Each row is shifted at random along 4 fixed directions that mean nothing.
Known rows, with every step that occurs
U > T > A > G > C > V > D > N > L > Y > W: [-309 -101   13 -234  110  222  -26  124   52  291  -62 -296  232 -133
  -86    3  144 -159 -155  317  167  -66 -197 -252   32   99  -26  193
 -106   58 -289 -190  -37   52  200 -564 -119 -300  179   10   98  145
 -109  141 -129   -5 -203]
D > N > G > C > T > W > U: [-121  -75    5 -272  322  333    7 -556  164   10  227  111  282  149
  373   -4  161  -10 -320  531  130 -398  -11 -297   63  -86  267  165
 -265  -80 -262   20  -47 -321  146  -93  -11 -248  216  -90  206   24
  175 -184 -133  160  -47]
T > Y > V > L > D > G > C > W: [ -78   53   28 -119  258   50    3 -243  249  157  -29  248  221   65
   90 -144 -162  -48 -223  159   68   22 -170 -296  155 -179  -63   50
   48   76 -243 -126    6 -138  151   31 -147  126  159  -45   19  -29
   58  -78 -155   13   74]
N > D > V > Y > W > U > T > A > G: [-124 -256    1 -337  152 -132   29  102    1  270  122 -249   -3   61
  -55  125  126  114  -53  146   42  145   90  -16   90  115   37   15
  -55 -200   10   16   -6  -34  149 -363   72 -107   12   38   23   64
 -151  159 -209  -23  -56]
A > C > V > Y > W > U > T: [-128 -145  -18 -208  120  -63  -67  123 -113  103   77 -115   85  232
   26  -18   30  101 -131  185  168  -27    7   41   18  -18   94  -21
  -67 -155  -91  126  -64 -197   20 -245   64   46   35 -151   53  -52
 -135   80 -227  -14   17]
L > G > C > W > Y > V > D > T: [-254 -170   60 -456  168 -238   20  -21  231  -20  -41  -51   83  -64
  -69  -75 -153  154  -15  -23 -208  274   30   15  285   -4  -90   33
  138  -25  -30   90   26  101  165 -131 -111  201   14 -154  -48    9
 -238   68 -352 -204   13]
D > V > G > C: [ 114   10  -66 -208  152 -392   41   -6  -40  -76   28   30 -184  256
  -30   26 -173  163  218  177   12  336  105   51  122 -159  -83   35
  176 -288  125 -116   17 -268  312  131  132  146  -99  249    8    3
   11   61 -179   12   53]
D > T > A > G > C: [  61 -108   -8  -56  318  -73  -13 -340  137    0  -39  329  160  193
  185  -98 -122  -26  -97   38  144  108   67  -43  288 -198  -11  -48
  150 -148 -164    4   91 -365    6  327  -30  325   21  179   55 -108
  182 -158  -59  129  129]
T > A > G > C > W: [  41   89  -10  -67  158  -93   15   -3  126  122  -40    8   22  174
   36  -57 -203  -18  -40  215    6   86  -76  -99   84 -130 -126   42
  131   -4   22 -112   52 -246  296   31   11  165   26   52   11   42
   39   33  -70   67   49]
T > A > G > C: [  42  -36  -94    5  214  159   27 -241  106  153   47  116   89  186
  146   30   69 -111  -62  350  223 -111   13  -85   66 -111   36  109
  -51 -170 -196 -204   18 -272   45  122   42 -139   47  336  156    8
  245  -73   28  264  -46]
N > L > G > C > V > T: [  56   56  -57    4  222  -87  -22 -147   62  -25   51  321   48  336
  109 -145 -255   71 -141  215   62   95  -17  -62   36 -267   -1  -11
   83 -208 -140  -40   -1 -340  -12  270   51  267   39  144   76  -90
  141  -45  -57   13  111]
L > G > C > W > Y > V > T: [-129 -176  -63 -194   69  -52  -26   53  -30  -68  199 -215 -167  169
   25   92   25  203    6  325   13  -38   52  139  -31   -3  147  133
 -126 -177   14   77  -68  -63  135 -208  159 -217  -42  124   99  -40
 -162  118 -302  -61  -57]
T > Y > W > U > D > L > G: [ -35   85   17 -239  212 -114  159  104  139  325 -249   72   56   94
 -124   22  -11  -10   -9  220   73  104 -100 -309  -24 -109 -202   40
  -19   55 -167 -262  -87 -108   85 -179  -64   82  102  194   72   87
   69   42   50  100  -66]
Y > W > U > T > A > G > C > V > L > D: [  66   90 -141   23  258   51   -1  -86  111  141  188  373   55  459
  219 -135 -226  106 -286  285  247    1   53 -110   15 -335  100  -66
  -50 -208 -201  -13 -130 -410 -117  134  141  173   34  223  142 -217
  175 -122 -137  155  215]
L > G > C > W > U: [  34  208  -54 -108  195  266   55 -304  252  204  -33  253  199  229
  251  -55  -59  -93 -276  492  226 -213  -30 -263  -30 -196   37  115
 -158  -66 -225 -201  -61 -292   46  184  -22  -14  179   83  180   10
  255 -137   14  245  -11]
G > C > W > Y > V: [ -50 -191   37  -92   53 -361  -81  131  -83 -119  -26 -195 -155  210
   54   20 -126  238   27   14  -98   52  -54  146  175  -26  -24 -105
  115    9  223  327   -6   -8  249 -132   48  287  -80 -359 -100 -105
 -301   20 -290 -153  131]
W > U > T > Y > V > D > G > C > A: [  92   41   14 -283  350 -240   11 -132   87  211   12  334   32  324
  122 -107 -290  302 -126   56   66  200  124  -97  252 -160  -47 -148
  100 -186   38  124  -65 -216  171  121   19  405   46  -93  -25 -130
  -34 -130 -168   37  172]
Y > V > T > A > C > W > U > D > G: [-138 -125   -5 -489  177  -91  129  -69  165  375   51 -119   73    1
  -72   98   73  121  -35  172   33  118   25 -167   88   53  -60   29
  -88 -129  -55 -179  -53  110  151 -316  -33  -92   89  -32   29  105
  -90   74 -175   43 -142]
W > U > T > Y > V > D > G > C: [-115 -218   26 -398  240 -187    7 -232   41  -54   54   93  124  109
   73  -25   -4  167  -44   48   59  137   44  -49  307  -56   37  -39
   34 -117 -102  138   -2 -165  127  -51  -33  117   35 -128   -1  -32
 -111  -67 -296  -63   78]
Y > V > G > C > W > U > T > A: [ 387   88 -185  -20  352   48  -37 -286  -82  226  333  591  -19  701
  444 -108 -253  360 -410  292  491  -39  283  -61   32 -369  306 -138
 -164 -479  -85  184 -147 -587  -50  326  310  244   46  242  178 -419
  250 -282 -148  249  337]
V > T > A > G > C > W: [  40   35   -8 -156  125 -286   -7  121   26  -63   40  -94 -142  231
  -31  -33 -287  136   84  165  -84  228    4   50   98 -129 -107   16
  184  -61  168    6   44 -308  382  -39  117  224  -74   80  -21   30
  -80  121 -186  -44   81]
W > U > T > Y > V > L > D > G > C > A: [ -50   61   20 -286  290 -136   90  -14  129  275 -120  104   11  126
  -76    0 -136  110  -29  185   39  144  -23 -164  147  -49 -167   -4
   26  -34  -50 -184 -102    0  257 -149  -92  105   95   47   11  105
  -37  -23  -31   89  -86]
Y > W > U > D > L > G: [  77 -117  -85   -4  309  -11   59 -203  -27  171  230  158  -54  327
  333   50   94  153 -107  310  203 -139  130 -112  -71 -219  263    5
 -147 -184 -112   83  -65 -415 -109   91  186   26   19  139  209 -300
   90 -137 -157  178  146]
D > N > G > C > W > Y: [ -54  -30   56 -394  172 -147   -3  109 -104  -32   51 -440 -141   88
   98  123    0  190  148  473 -107 -117    8   39    5   94  -14  137
 -101    0  262   31  -68 -177  558 -367  105 -183  -29 -262   52  151
 -133   97 -260    2 -114]
A > G > C > V > L > D > N: [-229 -203  -21 -211  221  -50    6 -144  138  -20  141 -139   36  -32
   85   -9   31  -42    9  229  -79   88   14  -39  134  -28   58  131
   71  -76 -145  -90   19  -87  181 -152  -71 -116   53   16   88   33
  -32  -18 -223   28 -114]
T > W > Y > V > L > G: [ -34 -147    9 -121   38 -273  -14   79  117  -90  -97   66  -57   53
 -157  -15 -109   88  -79  -49   -5  313 -101  -35   65 -114 -117   -2
  131   -5 -139   33   18   67  -18  -58  -59  288    9  114  -57   27
 -165   38 -139 -136   62]
L > Y > V > G > C: [-130 -129   21 -168  -28 -206  -38   32  112  -53 -248   -3   86  -57
 -198  -32  -63  -55   65  -39   45  308 -157  -19  206  -34 -195   81
  211    6 -184  -76   74   92   77   20 -164  203   30   38  -60  123
 -154   68  -91  -76  -36]
A > G > C > V > T > Y > W > U > D > L: [-123   53   14 -359  269 -329   88  175   25  179  -95 -105  -57  238
 -207   12 -131   70  164  185  -71  182  -77 -151  114  -85 -192  -78
   33  -31   90 -171 -111 -176  341 -397   20  100  -12   49  -15   98
  -19  181  -92    4  -87]
W > Y > V > T > A > C > G: [ 171   54  -42 -122  311  -42  -26 -134  173  214   98  390   41  373
  170 -125 -254  261 -205  192  145   30   64  -51   56 -203  -16  -80
    3 -258  -70   40  -68 -290  -68  252  107  312   17   56   36 -141
  180  -94 -112  133  174]
T > Y > V > G > C > A: [-100  111  -52 -142  166  284   42 -127  290  503  -63   97  160    2
  -91    6   22 -108 -146  368  135  -75 -122 -300    9   24  -88  219
  -98 -104 -291 -387  -64  204  135 -119 -163 -281  218  224   90  164
   92   13  106  208 -236]
W > U > T > Y > V > D > G: [-108 -193  -63 -432  236   85   71 -223   98  316  306   29   69  133
  105   88  194  198 -136  312  103  -86  160 -159   43   19  228   99
 -284 -293 -176  -16 -122  -14    5 -212   76 -344   96   61  155  -90
    0   26 -299   80  -47]
W > Y > V > L > G > C: [ -75 -251  -81  -23  133  -63  -32  -84  -84 -209  190 -176 -181  150
  128  129  160  107   82  337   99  -73   21  171   23  -32  164  127
  -93 -125  -26   57  -19 -164  117 -105  131 -214  -73  152  118  -32
  -97   -6 -221   38  -33]
D > G > C > V > Y > W > U > T > A: [-173    4   -2 -393  176  198   87 -172  185  434 -147   52  258  -55
 -161   16   91 -112 -281  207  233   49  -99 -335   94   44  -90  105
 -147  -89 -328 -344  -73  220  119 -339 -201 -193  265  170   50  201
   -1   -1   42   75 -251]
V > Y > W > U > D > L > G > C: [  54 -142 -105   48  400  193  -74 -488  -60  -23  355  316   84  366
  531  -36  114  108 -227  395  403 -254  140  -49   38 -267  430   30
 -200 -252 -242  168  -31 -628 -127  205  200  -66   47  150  250 -370
  177 -262 -258  193  204]
A > G > C > T > Y > W: [  26   68   30   10  203 -132  -41  165   20    9  -54   83   17  385
   67 -125 -205  142  -18  243   51  -73  -58 -134  117 -208  -77  -20
   88   15   15  154  -59 -488  201  -35  126  269  -31   92   27 -104
   18   84 -180    2  243]
U > D > L > Y > V > T > A > G > C > W: [-279 -225    7 -151  202   24  -30  -90   90  174  124 -180  111  -57
  -14   18   74  -56 -118  127  -23   16 -162  -61   98   44   74   93
  -38   58 -147  -53   66    5  196 -345  -77 -169   78  -67   39    2
 -148   82 -198  -45 -103]
W > U > T > A > G > C: [ -53 -250  -70 -158  180  -70   30  -69 -123  -53  185 -252 -112  195
  110  171  187   78   88  334  103  -79   96  149   77   38  135   79
  -98 -174   45   23    1 -288  233 -183  162 -241  -65  134  130   48
  -34   26 -138  134  -75]
V > L > Y > W > U > D > N > C: [-116 -166   62 -320  210   55  -98 -152   -5  146  -44   21  314  -25
  239  -41   58   63 -157  192  222  -28  -82 -195  143  -45   43   31
  -11  -23 -268   96  -35 -206    9 -200 -125  203  146 -379   65  -10
  -31 -167 -191   44   15]
U > T > W > Y > V > L > G: [ -16 -146  -40 -155   78 -236   23  202  -24   -3   -1  -44 -122  132
 -162   44  -27  137  -36   97   69  240  -36   25  -40  -75  -54   43
   10  -91 -111  -27  -48  -24   33 -191   52   70  -19  220   22   31
 -146   98 -160  -75    8]
G > C > T > W > Y > V > D > N > L: [-168 -149   19 -299  258   76  -84 -186   19  -68  158 -127  164   53
  186  -44   16   61 -142  337   18 -145  -75 -155  174   -2  128   71
  -91  -41 -123  110  -48 -120  300 -388  -54  -96  128 -289   72   41
  -36  -69 -243  -46  -75]
A > C > V > Y: [  -5  -17  -72    1  190   15 -123  -47   17  135  218  144   29  298
  120  -92  -60  103 -161  289   75  -28   24   62  -80  -95  124   34
  -69 -270 -103   -3  -17 -215  -11   19  108  -46   12   29   74 -132
  124   46 -180   49   59]
V > Y > W > U > D > T > A: [ 143   56  -26 -313  279 -179   23  -52   39  249  -30  339   -7  362
  105  -72 -242  300 -170   65  176  183  207 -142  166 -202   -7 -141
  -12 -225  -12   77 -123 -243   77  -14   92  349   43  131   38 -199
   80 -110 -113   74  173]
Y > W > U > T > A > C: [-152   -6  -73 -174  121  483   38 -145  207  459 -138   49  421  -41
  -16   11  209 -284 -304  356  413 -239 -152 -297  -29   16  -34  160
 -196  -59 -525 -400  -64   59 -152 -243 -176 -274  254  210  167  161
  230  -62  139  301 -274]

Rows
[-250 -338   35 -342  159 -139  -50 -171  -49 -317  349 -247  -66   31
  123   99  104  297 -121  208 -210  -76  -12   96   44   38  250   86
 -171  -18   29  267    4  -94  268 -366  102 -264  -29 -224   34  -35
 -263   -3 -473 -237   50] | L > D > G > C > V > T > W > Y
[-175 -202   69 -409  241 -161    8    4  118  138  117 -170    8   21
    5   22   11  244   -8  123  -90   85    7  -19  140   82  -17   21
   16  -52   47  104    1  -73  211 -300   10   58   17 -251  -32   64
 -216   89 -265  -62    4] | V > Y > W > U > D > T > A > C > G
[  37 -244  -48 -124  318 -159  -43 -228   -6  -37  285  314   35  259
  235  -80  -74  264 -267    3   99  132  107   -2   64 -229  266  -79
  -23 -206 -190  288    3 -304 -165  103  118  237    4   30   83 -347
  -39 -161 -337  -74  261] | U > T > W > Y > V > D > L > G
[   1  243  -74 -292  146   78   79 -111  225  115  -17  180  100  306
  -48  -35 -147  -38 -159  457  131    5  -26 -242  -37 -190  -89   84
 -124 -180 -154 -315 -112 -257  172  -61   59  -81  107  337  115  156
  265   64  -16  143  -73] | A > G > C > V > T > W > U
[-297 -349   56 -375  -83 -476  -47  363  -79 -268   28 -628 -287  -27
 -309  153  -29  207  305   11 -306  276  -44  302  154  175  -90   50
  141  -10  272  193   28  171  381 -495   57    1 -161 -157 -119  172
 -508  345 -376 -304 -133] | A > G > C > W > Y > V > T
[ -77  -21    7 -374  135  -22  -34  176   -2  128 -179  -71  203   34
  -61  -44  -75   24 -105  179  242  150  -57  -99  104    0 -147   -3
   25  -23 -188  -96  -63 -136  146 -391  -59  141   87  -41   34  134
   20   10  -79   59 -102] | V > D > N > L > Y > W > U > T > A > C
[-234 -474   47 -230  112 -156  -38  -51 -205  -60  115 -333  -83  -37
    8  193  261  162  -99  -25  -14  -19  -20   48  102  141  237    4
 -127   58  -36  278    7  104  169 -534  -23 -103   42 -218   27  -70
 -371  -23 -183 -109  -87] | D > L > Y > W > U > T > A
[-160  -51   25 -382  271 -244    0  -26  103  145   44   63  118  130
 -102  -64  -80   91  -98  106  -72  280  -14  -66  143  -33  -67  -26
   28 -167  -55  -77   20 -143  214 -221  -14   49   33   21  -31   69
  -22  119 -238 -120    3] | A > G > C > T > W > U > D > V > Y
[-292 -331   53 -510   20 -341   25   81   92  136   73 -300    6 -138
 -242  112  104  165   23  -86 -189  339  -56 -114  165  146  -19   47
   54  -94  -20   68   43  265  217 -443  -97  -46   45 -212 -107  111
 -415  191 -307 -250  -64] | T > Y > W > U > D > V > G
[-108 -220   77 -297  190 -192    1  -59  129   37 -118   13  180  -64
   48  -72 -114   74 -193  -52   52  285  -89 -121  210  -27 -109  -68
  192   21 -154  108   79  -53   79 -141 -151  425  126 -271  -51   74
 -175  -87 -125 -122   11] | Y > V > T > A > C > W > U > D > N > L > G
[-289 -231   41 -546   -1 -206   75  166  196  248 -105 -241   45 -144
 -369  100  103   92   60   11 -133  274  -79 -130  155  184 -163  114
  -10  -57 -119 -107  -45  389  177 -464 -168 -128   87  -67  -63  245
 -289  241 -152 -128 -200] | W > U > D > T > Y > V > G
[-194  132   -1 -120  105   50    6  134  194  274 -200  -30  152   29
 -172  -78  -75 -189  -19  247   81   65 -202 -268   19 -107 -173  120
   26   63 -222 -302  -48  -23  102 -231  -96  -14   92  210   57   52
   45  179  -80   41  -92] | A > G > C > V > D > L > Y > W
[  10  150   77 -222  196 -464   34  264  -67   63 -363   44  -48  196
 -133  -48 -258   92  125   52  -82  284 -128  -54   80 -143 -295 -116
  128  183  108  -93  -47 -248  324 -147  -48  424  -40 -135  -38   27
    3   57  -21   -5   41] | G > C > W > U > D > L > Y
[-185 -377   -8   16  192 -107  -55  -93  -59  -77  306 -279 -229   46
  121  152  170  217   17  197 -129  -79  -12  135   65  107  223  112
  -31  -28   69  221   43   35  263 -277   59 -219  -20 -102   34  -57
 -332   -8 -221  -59  -38] | T > Y > V > L > G > C > A
[ -72  -56   -1 -112  201  -64  -81  -41   74   96   86   54   14  205
   45  -95 -134   95 -115  133  110  103   36  -81  147 -118   47   14
   66 -178  -44   69   -4 -186  147 -100   69  125   31  142    7 -133
  -77   82 -268  -68  115] | D > T > A > G > C > V > Y > W
